Below are the code and all the weights of a small trained network. Each question names an input and a class and asks about switching units off, where a switched-off unit gives its printed mean instead of its output.

import numpy as np


def w(rows, s, z=0):
    codes = np.array(rows[::2]) - 128.0
    scale = np.full(codes.shape[1], s)
    scale[-1] = z or s
    return codes * scale


def f(y):
    return y / 2 * (1 + np.tanh(0.7978845608 * (y + 0.044715 * y**3)))


def log_softmax(a):
    a = a - a.max(-1, keepdims=True)
    return a - np.log(np.exp(a).sum(-1, keepdims=True))


def net(x, mask):
    res = np.array(x, float).reshape(1, 4) / 4 @ E
    y = f(res @ A[0][:, :-1].T + A[0][:, -1])
    res = res + np.where(mask, y, B[0][:, -1]) @ B[0][:, :-1]
    return log_softmax(res[-1] @ U[:, :-1].T + U[:, -1])


A, B = {}, {}
E = w([
[174,84,233,131,57,38],'x0',
[122,238,69,160,86,44],'x1',
[93,180,150,75,3,207],'x2',
[39,71,74,30,124,61],'x3',
],0.0068)
A[0] = w([
[188,97,106,181,222,83,70],'N1',
[110,145,101,130,146,133,11],'N2',
[188,175,169,200,93,209,40],'N3',
[142,55,170,102,152,195,72],'N4',
[148,189,59,158,76,62,39],'N5',
[125,173,146,83,58,200,87],'N6',
[95,163,55,129,182,218,64],'N7',
[177,98,209,138,67,71,86],'N8',
[95,121,111,118,51,172,56],'N9',
[75,64,119,70,135,120,53],'N10',
[119,153,154,114,54,198,75],'N11',
[194,117,244,160,77,74,61],'N12',
[147,235,81,165,80,55,64],'N13',
[188,139,171,216,100,152,83],'N14',
[41,37,107,20,136,97,74],'N15',
[150,52,158,97,143,187,73],'N16',
[141,150,150,102,78,172,254],'N17',
[112,75,184,98,66,34,89],'N18',
[209,125,140,254,226,118,82],'N19',
[189,97,199,179,160,235,103],'N20',
[133,77,174,96,154,182,49],'N21',
[122,156,155,104,79,166,35],'N22',
[107,43,150,93,136,183,64],'N23',
[211,168,149,178,135,188,83],'N24',
[127,87,105,135,226,55,61],'N25',
[95,155,151,108,52,182,77],'N26',
[81,175,74,153,198,217,59],'N27',
],0.0083,0.0059)
B[0] = w([
[146,53,226,20,147,95,186],'N1',
[226,239,80,34,117,30,108],'N2',
[30,136,81,76,3,63,197],'N3',
[207,220,175,178,208,22,189],'N4',
[178,228,165,190,172,14,165],'N5',
[145,57,193,29,129,80,184],'N6',
[232,120,25,58,194,198,207],'N7',
[237,113,46,70,211,212,193],'N8',
[128,89,164,33,94,54,141],'N9',
[123,210,95,114,89,43,161],'N10',
[105,70,193,31,126,54,171],'N11',
[197,120,23,82,159,199,204],'N12',
[181,236,212,211,217,24,199],'N13',
[130,148,28,108,73,144,185],'N14',
[55,178,55,176,27,96,233],'N15',
[171,203,162,168,210,41,182],'N16',
[89,71,185,172,149,193,254],'N17',
[176,126,1,88,124,206,195],'N18',
[53,67,173,47,29,79,226],'N19',
[109,230,100,203,84,55,235],'N20',
[196,229,159,154,183,22,159],'N21',
[139,124,174,5,100,10,130],'N22',
[188,213,144,181,145,42,180],'N23',
[58,148,53,134,53,116,194],'N24',
[90,43,217,12,71,71,179],'N25',
[151,88,208,9,161,52,167],'N26',
[248,121,33,50,185,190,207],'N27',
],0.009,0.0058)
U = w([
[118,34,249,47,133,100,94],'0',
[230,117,47,97,198,213,3],'1',
[176,219,213,233,193,70,148],'2',
[52,150,78,143,51,100,135],'3',
[74,25,192,244,146,240,252],'4',
],0.014,0.0049)

Each question gives the input, the list of numbers given to net, and the class t.
The units are the neurons (one row each of A and B). Each row of codes is followed by its name. A weight is (code - 128) times the scale printed after its matrix; where a second scale follows, it is the last column's (A, B and U).
mask holds one flag per neuron, in row order. A switched-off neuron (its flag False) gives its mean, the last column of its row in B, instead of its output. The means were averaged over made-up inputs and are rounded, as every weight is.
A unit's drop is (log p(t) with every unit on - log p(t) with that unit switched off) / (log p(t) with every unit on - log p(t) with every unit switched off).
The circuit of an input: a set's keep is (log p(t) with only the set's units on - log p(t) with every unit switched off) / (log p(t) with every unit on - log p(t) with every unit switched off). Starting from the 12 units with the biggest drops (on a tie, the unit counted first), units are removed one at a time, each time the one whose removal leaves the highest keep (on an exact tie, the one counted first), for as long as the keep stays at least 0.8.
circuit, biggest first: the units of the circuit, biggest drop first
top k neurons: the k neurons with the biggest drops, biggest first
drop of u: that unit's drop, to one decimal
input [-7,6,2,7], class 1: circuit, biggest first	[N7]
input [-3,-5,5,-6], class 3: top 4 neurons	[N20, N3, N24, N1]
input [-6,-6,-1,8], class 3: top 3 neurons	[N15, N10, N13]
input [-3,-3,7,-8], class 3: top 4 neurons	[N20, N3, N24, N14]
input [6,-6,1,5], class 1: top 2 neurons	[N18, N8]
input [5,-4,0,5], class 1: top 2 neurons	[N18, N8]
input [-7,-2,4,6], class 1: top 2 neurons	[N7, N27]
input [2,8,-8,-5], class 0: top 3 neurons	[N19, N1, N25]
input [3,4,-5,4], class 0: top 2 neurons	[N25, N20]
input [1,-3,2,-2], class 4: top 2 neurons	[N13, N5]
input [-5,-5,-6,4], class 0: top 2 neurons	[N25, N1]
input [8,-2,0,-8], class 1: top 3 neurons	[N8, N12, N15]
input [-3,-7,3,-7], class 2: top 3 neurons	[N4, N16, N21]
input [6,5,2,-6], class 1: circuit, biggest first	[N12]
input [3,-4,1,5], class 3: top 2 neurons	[N15, N13]
input [1,-8,-6,-5], class 2: drop of N4	0.4
input [-7,7,2,-8], class 3: drop of N15	-0.4
input [-2,2,-1,2], class 4: drop of N5	0.0
